Each row of numbers belongs to one of the things below and depends on some of the facts about them. Some rows are named. Which thing is each other row?

Named rows:
riska: [ -9  15  -1  12   7 -20 -14   8   7  11  12  -7  -6  -9  -1  -5  -9  11
  -6  -2  21  -1 -19   8 -11   3]
stosko: [  7 -26  -5   6 -10 -14  -1 -17   5   6 -42  -3 -23   5  31  31   6   5
   4 -15  -3  20  19   3  -6 -15]
skeklem: [-2  2 -5 -2  0 -4  1  2  0  7  8 -3  2 -3  0 -1 -5 -2 -3 -1  7 -7  0 -2
 -1  0]
niru: [-3  3 -1 -3  1 -4  0  2  1  6  7 -5  4 -6  0  1 -4 -2 -2 -3  8 -8  0 -2
 -1 -1]
rafun: [ -9   8 -15 -21   2   4  12   7  -8 -15 -16   4  20 -12  18 -26  27   5
 -12   0  10 -19  18  12  13  -7]
stoki: [  0  -4   6  -1   3   8  -2   6   3   6 -10 -14  11   1  -1  -1   4  -2
  25   4  18   7  13  -3 -10  12]
dadofen: [-12 -13  20 -51 -13  -9 -13 -16   4 -22 -25   8   3  14 -24 -25 -16  -8
  14   8 -32   7 -21   2   2 -22]
trinu: [ 12   9  10   6   2 -11  -4  -2   3   1  10  13 -10  -9   5   8 -13  18
  19  -9 -17  -1   3  -9   7  10]
lekizek: [-12  20 -23  20   1   4 -13 -17  10  -1   9  -7 -10  19   5  -3  10   7
  21   8 -28   4  -6   6  28  -2]
staripek: [ -8 -14   4   1  -9  13  10  -7  -5  13   0  -9  -2   7  -4  11   8 -17
 -20   3   1  -9   4   7   1  -4]
miskim: [  4  -8  10   6  -8  12   8  -5  -9  -2 -10   2 -14  14  -3  11   7  -2
 -17   0 -22   6   4   9   5  -7]
zavi: [-10 -11 -13 -30  -7  -4   0  -6   4 -17  -5   6  17   1   1 -17   7 -13
  -2   5   6  -3  -5   0   4 -12]
zipos: [  9   9  -1  -4   2 -13   1   0   4  14  22   4   5 -14   3   5 -21   9
  19 -11   1 -13   2 -16   3   8]
soges: [ -6 -18  17   7 -10  15   6 -15  -4   2 -11   4 -18  10   3  20  15  -2
 -10   2 -14   0  -3  19   5  -2]
vakluron: [  6   2   9   2  -2  -3  -6   2   1  -9  -2   8 -12   3   4   3   1  12
   4  -3 -12   4  -1   7   1   0]
pletavo: [ -7 -18  -4 -31  -9  -1   0 -11   2 -16   1   5  24   7  -8  -6  -6 -20
   5   0   1   5 -14 -15   4  -9]
fleklar: [-1  3 -3 -3 -1 -4  0  2  1  5  7 -3  3 -3 -1  0 -3 -1 -3 -1  7 -6  1 -3
 -1  2]
nutrek: [  7   3   4 -17  -8  11  -8  21  -4 -18  10  12   3   0   9  -5  24 -12
  -9  19  15  -6   3   8  -4   0]
lekis: [ 19 -21 -11   1  -8 -15  -3 -10   5  -1 -42  -1 -15   2  30  27   0   4
  23 -12  -6  23  32 -16  -5 -10]
gase: [  6   2   8   4  -1  -2  -4   0   0  -7  -2   6 -11   2   5   4   1  12
   7  -3 -13   5  -2   5   3  -1]
panal: [ -5  -2   4   6   7   8  -2   7  -1   0  -9 -20  13   9  -4   0   7   1
   8   1  22  13  -3   4 -13   4]

Some facts about the things:
Φ: uses; Ω: points at
bisol Φ [stosko zonin brumur daskem]
dreskin Φ [fosku dubrer druklir leke]
kikla Φ [pugramu sidrukes dregruklal fezak dutri]
tolos Φ [tremunuk fovovem dregruklal pigu]
pliges Φ [staripek kiligrir zonin soges]
gremun Φ [sidrukes stoki kloskem dritrol]
moke Φ [staripek staser miskim]
basi Φ [tino dubrer gutrar stemi dutis novagri]
vaflel Φ [staser replos floflu]
bizol Φ [fosku skobral nutrek]
suzudras Φ [guzesku]
feko Φ [panal sitaflis dritrol]
stafo Φ [tomu daste]
plofefus Φ [kiligrir dubrer gibis]
rabar Φ [digru floflu]
medrur Φ [pletavo rusa dripe stalum bebros]
pulik Φ [marus buklas sidrukes drosto]
klugrer Φ [muklastim dubrer baples mumilar panal guzesku]
riflil Φ [ruma skeskur]
brabru Φ [stoplak flinar mumilar novi drobo]
riska Φ [stunaskes baples druklir]
tupon Φ [fosku staser daste pugramu mokiklu]
trinu Φ [tremunuk lovis lekis destul voplus]
skemo Φ [skobral skeskur mazo rafun]
skegok Φ [stalum famos dadofen]
kliguplo Φ [plebemer leke]
treda Φ [skupen replos gustum]
tuskek Φ [rerom skobral stalum zavi dupesen]
zipos Φ [klabin drosto]
flezi Φ [staser flunutrak drorel gustum]
brore Φ [rusa klabin skupen destul]
brupu Φ [bevu dubrer stosko rebok stemi floflu]
bradras Φ [tino fovovem buklas pugramu stosko sidrukes sibar voplus]
stesa Φ [plibe dregruklal destul]
kaplis Φ [pono drosto]
lonis Φ [staser drobo]
[skupen bevu] Ω skobral
[skupen mazo mokiklu gidrik] Ω kaplis
[dutri sidrukes] Ω giplon
[novagri skeskur] Ω klegas
[novagri] Ω floflu
[lekizek brupu] Ω gutrar
[lekizek famos brumur] Ω bizol
[stoster] Ω stalum
[stoster] Ω tupon
[kloskem zonin flinar] Ω basi
[pliges fovovem dadofen] Ω brokla
[pliges] Ω guzesku
[pugramu brupu] Ω klunim
[famos] Ω medrur
[miskim riflil] Ω vevis
[miskim] Ω gibis
[bevu destul] Ω panal
[daste] Ω stunaskes
[daste klugrer] Ω fupem
[gase soges] Ω stoki
[zonin] Ω stiklunas
[rusa] Ω leke
[rusa] Ω digru
[muklastim] Ω novi
[zotono flezi tomu] Ω drobo
[zotono] Ω stemi
[flinar] Ω kikla
[flinar dubrer vobri flezi] Ω truduk
[flinar] Ω gremun
[flinar gustum] Ω pono
[flinar] Ω plebemer
[klugrer grikik] Ω rerom
[klugrer] Ω dutis
[dripe vakluron] Ω veskal
[riflil gidrik] Ω pletavo
[riflil dadofen] Ω lovis
[riflil] Ω vaflel
[trinu] Ω klabin
[flunutrak] Ω pigu
[flunutrak] Ω dupesen
[stosko lekis] Ω drorel
[skemo] Ω trakes
[bebros buklas] Ω nutrek
[mokiklu mumilar] Ω plivu
[mokiklu] Ω murefe
[notrik] Ω kubis
[notrik] Ω tremunuk
[skegok brupu] Ω vubuk
[gidrik] Ω gumem
[sidrukes buklas] Ω feko
[grogus] Ω doteflon
[dadofen] Ω marus
[dadofen] Ω plibe
[soges] Ω moplaras
[soges] Ω plofefus
[zupir] Ω ruma
[zupir] Ω druklir
[laplu] Ω tuskek
[laplu] Ω suzudras
[tomu staser] Ω dugres
[staser] Ω tinos
[vakluron] Ω kiligrir
[mumilar] Ω tino
[dregruklal] Ω rebok
[dregruklal] Ω tolos

Rows to name:
No name comes twice in this set of rows, the named rows included.
[ 18 -26 -36  -5 -16 -21  10  -2  -4  11 -31 -17 -15  13  26  31  -6  -6
 -22 -17   0  12  26 -12 -10 -29] -> drorel
[  6 -15   0  -1   3   7   8   1   4   0   1  -5  10  -7  -7  -4  -6  -6
  30  -3   6  -1  27 -15  -1  22] -> pono
[ -6  -6   4   1  -1  13   2  -5  -2  16  -8  -5   3  -3   3   6   6 -15
  -6  11  11  -2  -1   3  -6  -4] -> stemi
[ 18   6 -21  -5  20  27  15  15 -10  21 -12 -11   8   4  -9   3  -1 -12
 -10   8  -2  18 -15   5 -20 -25] -> drobo
[-23  37 -42  13   3 -12 -14 -14  14   7  25  -6  -1   4  11 -18   5   5
   7   9 -11 -14 -10   3  36  -5] -> bizol
[ 11  -8 -13  15  30  12  16 -12   8   1  -7  26 -11 -28 -13 -13 -11   1
   2  -4 -20  17 -13  16  -4   2] -> vobri
[ 17   4  -5  17  -7  -2  -8  15  -9 -18 -12  12 -15  10  -2  -6   6 -10
 -19  12 -19  14  19 -16  -1  -3] -> daste
[  0 -24  10  16   4   2   7   0  13 -28  -8  -9  -9   6 -16 -12   4  13
  25 -12  -1  16  23   9  -4  40] -> kloskem
[ 35  20 -21  23   8   5 -14  24 -16  -6 -21  30 -16  -3   3  -9   2 -25
 -25  28 -30  26  13 -29  -7 -23] -> tomu
[  4 -19  -1 -31 -11   0  -6 -11   8 -30  -7  15   3  14  -2  -3  -2  -5
  19   3 -16  13 -11  -2   5  -9] -> dripe
[-11   0   1   7   1  -2 -11   5   3   0 -11 -10   2   2  -4  -7   8 -11
  -9  13  22   7  -4   5 -11   0] -> druklir
[-22  -1   3  27   0 -21 -34   3  13 -12 -14   8 -10 -15  -4 -22  10 -27
 -20  29  35  12  -3   1 -14   8] -> plebemer
[ 27   7 -21  15  28  11  22  -3  -2  18   8  33 -22 -26  -9   1 -22   5
 -11  -6 -35  13 -22  10  -6 -15] -> flezi
[  5  13  -7   6   0 -18  -4  10   1   9  20   4  -7  -9   1  -1 -14   2
 -14  -2   1 -11  -1  -9   0  -1] -> tupon

Now the same things, written a new way:
Named rows:
zonin: [ 16   7   6  -3  10  -3  16   2   7  -3   6  -4   2   2  10 -18  -2   5
   7 -17   8 -12   6  -4   0  16  20 -11  -1  12   3  20]
dritrol: [ 14   6   6   0  10  -2  14   5   6  -1   8  -6 -11   1  10 -16  -3   6
   7 -14  10 -12   8   3   0  17  18  -9   0   8   1  20]
trakes: [  8  -3   0  -2  -3   0  17  13   8  -3   7 -12 -13  -6  10 -26  -4   5
  11  -7   1   0  14  -5   6  22  11 -22  -3   8  -2  25]
kikla: [  8   9   3 -12   8  -1  17  21  -6  -3  23 -16 -27  -1  10 -16   5  -7
   5  -1  38 -30  10  12  -7   7  28   8   9  -5   2  27]
flinar: [ 15   7   7  -3  10  -6  14   1   9  -3   5  -3   1   1  12 -17  -5   5
   6 -18   5 -10  10  -5   0  14  21 -13  -3  12   3  20]
tomu: [ 14   5   6  -2  11  -5  12   2   9  -3   7  -4  -1   0  13 -15  -5   5
   6 -17   7 -12   9  -6  -3  11  20 -11  -4  11   4  22]
gidrik: [ 16   8   7  -3  12  -4  12   0   7  -4   7  -3   0   1  14 -17  -4   6
   5 -17   7 -11   7  -4   0  14  22 -10  -4  13   3  21]
staripek: [ 12   4   7  -1   6  -9  18   3   5  -3   4  -4  -7   0  16 -15  -4   2
  10 -12  10 -11  10  -8  -2  17  17 -13  -3  18   6  17]
dripe: [ 13   9   6  -5   9  -6  11   3   6  -5   5  -1   3   0  15 -21  -4   6
   6 -19   7  -5   9  -6  -1  11  19 -12  -4  11   2  21]
veskal: [ 13   8   6  -5   4  -9  14   5   2  -3   5  -1 -10   2  13 -20  -3   6
  13 -12   8  -7   9  -3   3  20   8  -9  -4  11   3  18]
tolos: [ 15  19   3 -16  -2  -7  12  14  -5  -5  19 -18  -9  -7  10 -24  16 -18
   8   4  34 -11  -2  12  -2  17  34   7   0   5  -5  25]
tremunuk: [ 15  20  -2  -3   4 -28  11   3  -4   8  14   0  -4   1  11 -19  17   1
  12  -9  12 -11  15  10   1  16  18  -3   3   9   0   7]
doteflon: [ 11  17  12   0   0 -14  22   8   2  13   5  -3  -7  -2   1  -6   0   8
   9 -13   0  -3  17  -4  -6  18   8  -2   1   1   5  12]
kiligrir: [ 18   7   7  -7   5  -4  18   6   3  -2   3  -1  -8   4   8 -24  -4   4
  15 -12  10  -9   4  -1   5  22   7 -10  -2  14   1  14]
stemi: [ 17   8   7  -6   4  -4  18   4   5   0   3  -2  -9   4   6 -24  -3   5
  14 -11   7 -10   3   1   5  24  10  -9  -1  14   2  14]
grufa: [ 14   7   6  -1   7  -6  13   3   5  -1   6  -3  -5   0  13 -19  -3   5
   9 -15   7  -8   9  -3   1  17  16 -11  -3  11   3  17]
kubis: [ 15  11   1   6   8 -22  11  -1   0   9   8   4  -9   2  11 -16   9   6
  14 -12   9 -10  15   8  -1  18   9  -9   4  12   1   5]
vubuk: [ 13   6   3  -3   4  -8  13   8   4   2   6  -2 -10   0  13 -22  -4   7
  12 -12   6 -10  14  -2   5  18  10 -13  -2   8   2  15]
vaflel: [  5   4   8  -1  -3 -10  36  11 -11  -7  -7  -4  -7  -7  34 -16   1 -16
  18  -6  39 -15  12 -25 -12  20  18 -14   2  44  12   5]
staser: [  4  -6   7   3   7 -16  27   1   4  -9   0  -4  -3  -4  35  -3  -6  -6
  10 -11  17 -21  19 -30 -14   9  23 -18  -4  37  19  16]
destul: [ 12  27   5 -15   4 -11   9   4  -4  -6  12  -8  12  -3  17 -27   5  -5
   3 -15  15  -3   7  -5   8  15  34  -7  -4   8  -2  22]

Name these rows:
No name comes twice in this set of rows, the named rows included.
[ 20   8   8  -6   5  -2  17   6   4  -1   1   0  -8   3   7 -26  -3   3
  14 -12  11  -6   0   1   3  23   9  -8  -2  13  -1  11] -> guzesku
[  8  10   9  14  23  20  20  11  -9   3  14 -15 -35  -2  18 -16 -11   6
  -3 -27  50 -14  20   9  -7  21  20  -9  17   1  -4  25] -> pulik
[  8  30   1 -24  -2 -11  14  19 -15  -6  16 -13   7  -6  13 -32  14 -15
   4  -6  37  -9   6   5   2  10  37   1   2   2  -6  22] -> stesa
[ 10   1   6  -4   8   0  16  14   3  -4   6  -3  -9  -4  14 -18  -2  -4
   8 -10  29 -14   9  -1 -14   4  13  -8   0  13   1  17] -> stafo
[  8   9   3  -4   9   2   7  19   0  -6   2   2  11  -8  17 -27  -1  -1
   5 -21  31   0  12  -4 -12  -3  16 -15  -2   5  -8  15] -> skegok
[ 14   9   6  -6   3 -12  26   3  -3  -1   0   0  -5   2  15 -26  -2   1
  16 -11  13 -12   9 -10   4  26  12 -14   1  25   6  10] -> floflu
[ 17   4   8  -7   8   8  20  13   3   1  -2   1   0   0   1 -29  -2   1
  12 -13  27  -9  -2   3  -9  13  10  -8   3  14  -8  12] -> riska
[ 23  -6   8 -11  10  16  23  20  11   1  -7   6   2   0  -9 -34  -2   0
  15  -8  31 -14 -12   7 -18   3   3  -6   5  17 -10   9] -> dreskin
[ 14  12   4  -7   6  -9  13   5   3  -3  11  -7  -5   0  11 -19   1   2
   7 -11   9 -13   7   0   3  18  22  -7  -2   6   2  22] -> voplus
[ 16  14   3  -9   5  -7  10   1   6  -6  19 -16   1  -4  11 -17  10  -9
   2  -5  12 -11   0   4   1  15  39  -1  -4   8  -1  30] -> dregruklal
[ 15  20   7   7   6  -8  15   1  -5   1  10  -7 -10  -3  18 -23   2   3
  10 -22  19  15  18   2   2  30  11 -16   2  17  -5  18] -> klabin

Now the same things, written a new way:
Some things and their rows:
brabru: [  2  14   5   1  -5  -1  -4   0  -2  -1  -1  -5  -5 -11   7  -1  -1   0
  -2  -3  -1   1   6   3   4   6]
mazo: [ 3 -1  6  0  0  1 -6 -4  4  1 -4 -2 14  9 -3  9 11 -6 -7  1  8 -1 -5 -5
  9 -4]
niru: [ 1 -6  5 -4  2  0  2 -4  1 -2 -1  2 -1  4 -1  3  0 -2  0  4  1 -1  0 -2
 -2 -3]
tolos: [-37   0  -7  21   3  16   7  -2  -8   5  14  12   8   4   3 -33 -24  12
  12   0 -12  18  -3   9   0  12]
brore: [-10  17  -3  28 -15  -3  -9   2   8  28  19  17   6  -9   1 -11  -3  15
 -17   6 -29 -19  -7  -3 -22  24]
gelitrom: [ 1 -6  2 -2  2 -1  3 -2  2 -2 -1  0  2  3  0  2  1 -3 -1  3  2 -1 -1 -1
 -4 -5]
voplus: [-3 -8 -3  0  5  6  5 -6  1  0 -2  6  7  7 -2 -8 -8  1  5  2 -2  3 -6  1
 -5  2]
lonis: [  1  39  12  -6 -19   5  -3 -16  -6  -9   7 -26  -5 -19  21 -11  -9   3
 -11  -6   4   2  37  14   7  -1]
skemo: [ 13   8   1  22   2   6 -35  16 -17   6  -1  -9  23   6  -3  10  29   9
 -16   2  -6   1  -1  26  32   5]
pletavo: [-2 -9  0  3 -4 -5  4  4 -3  6 -3  2 -4 13  3  2  4  4 -1  4 -2 -6  7 -7
 -5 -5]
lekizek: [  6   1   7   1   7   5   0 -13   5  -7   4   3   3   0  -3   8   6   0
  -2  10   4   3  -9  -3   2  -2]
treda: [ -5  21  11  10 -16  -3  -4  -9   2  13  13   1  -3 -17  12  -4  -6   8
 -12   2 -13 -13  11  -1 -17  15]
klegas: [ 6 -5 -6  0 -1  1 10  1 -3 -1 -8  0 -6 11  4  1  3  3  3  6 -2 -3  6 -5
 -4 -4]
zipos: [ 14  23 -22   6 -35   4  -6  29  16  -3  30  15 -13 -18 -19 -13  14  -7
 -21  -5 -14 -20 -15 -10  -8   3]
moke: [  0  35  11  -6 -17   5  -3 -13  -6  -7   5 -22  -3 -18  21  -9  -7   1
  -8  -5   5   2  30  10   5  -1]
traklir: [ 2 -6  1 -4  1  0  2 -3  1 -2 -1  2  1  3 -2  2  1  0  0  2  3 -1  1 -1
 -2 -5]
skeskur: [  5   6   3   7   2   4 -10  -2   4   3  -4  -5  16  14   1  10  17  -3
  -9   5   3  -4  -5  -4  18   0]
fosku: [ -5   4   1   1   8  -3 -13   9  -8  -6 -10 -13   3   9   4   6  11  -1
   1  -4   8   8   5   4  26  -7]
basi: [ -1   0 -10   5   9 -11   2  19  -5  -2 -10  -6 -24 -23   7   8 -13   0
  20 -12  -7   7  -6   2   2  22]
feko: [  5   2 -11   2  -2  -4   3  18  -7   5  -2  -3  -7  -6   8 -13   2   1
  10 -20  -8   2  -2   7   4   2]
bradras: [  0  12 -27  -2   2  26   8   7   0 -13  -1   2  10  -8  -8 -28 -25  -8
  15 -15  -5  17 -12  17  12   7]

Rows to name:
No name comes twice in this set of rows, the named rows included.
[ -8 -10  12  -7   6   3  -8  -5   3 -11   8   2   4 -16 -15   5 -16 -14
   5  -4   8  12 -10   1  -3   5] -> stosko
[ -9  -4 -14   2  14   2   9  -5   3  14  -8  10   6   9   9 -13  -6  15
   6   7  -6  -3   1   2 -11  -1] -> tremunuk
[  5 -10   0  -5   0  -4   7   3  -5   8  -6   3  -2   6   6  -7   7   4
   5  -8  -1  -5   4   1  -6 -12] -> giplon
[ 10  -6   4 -11   5   7   2  -8   2   1  -1   2  20   4   1  -7   2  -5
   3  -9   5   3 -10   7  -2  -7] -> dutri
[-12  10 -36   4   5  27   3  10  -4  -6  -4   2  11   5  -5 -33 -33   0
  12  -4  -8  15   1  22   8   6] -> kikla
[ 16  18 -28   2 -36   4   0  34  10 -10  20   9 -21 -13 -19 -14  11  -9
 -14 -10 -11 -14  -8  -8  -3  -2] -> kaplis
[ -4  14  -3  14  -4   2 -17   6   3   4   1  -6  15   5   3   3  11  -4
  -7  -5  -1   0  -4   0  21   7] -> riflil
[  0 -12  -9 -12  -3   1   5  11  -2   3 -11  -2   0   8  -5  -6  -6  -5
   3  -5   1  -4   8   2  -5  -8] -> stoki
[ 4 -8  4  1  7 -8 -2  2  2  0 -5 -1 -7 -4  2 10  2  1  5 -3  1  3 -7 -5
 -1  5] -> baples
[ 22 -17   0   2   3   1  -1   4 -22  -1  -3   3  -3   0  -5   3   8   9
   1  11 -10  -2   9  19  -9  -6] -> trakes
[  4  37  26 -19 -15   9  -4 -31  -3 -13   7 -30   6 -17  19  -4 -12  -2
 -17   3  15  -1  38  12   3  -8] -> staser
[  1   6  -4  -3  11  21   5 -13   0 -17   1  -1  15   4  -6  -9  -8  -4
   5   5   9  15  -9  10  12  -3] -> pugramu

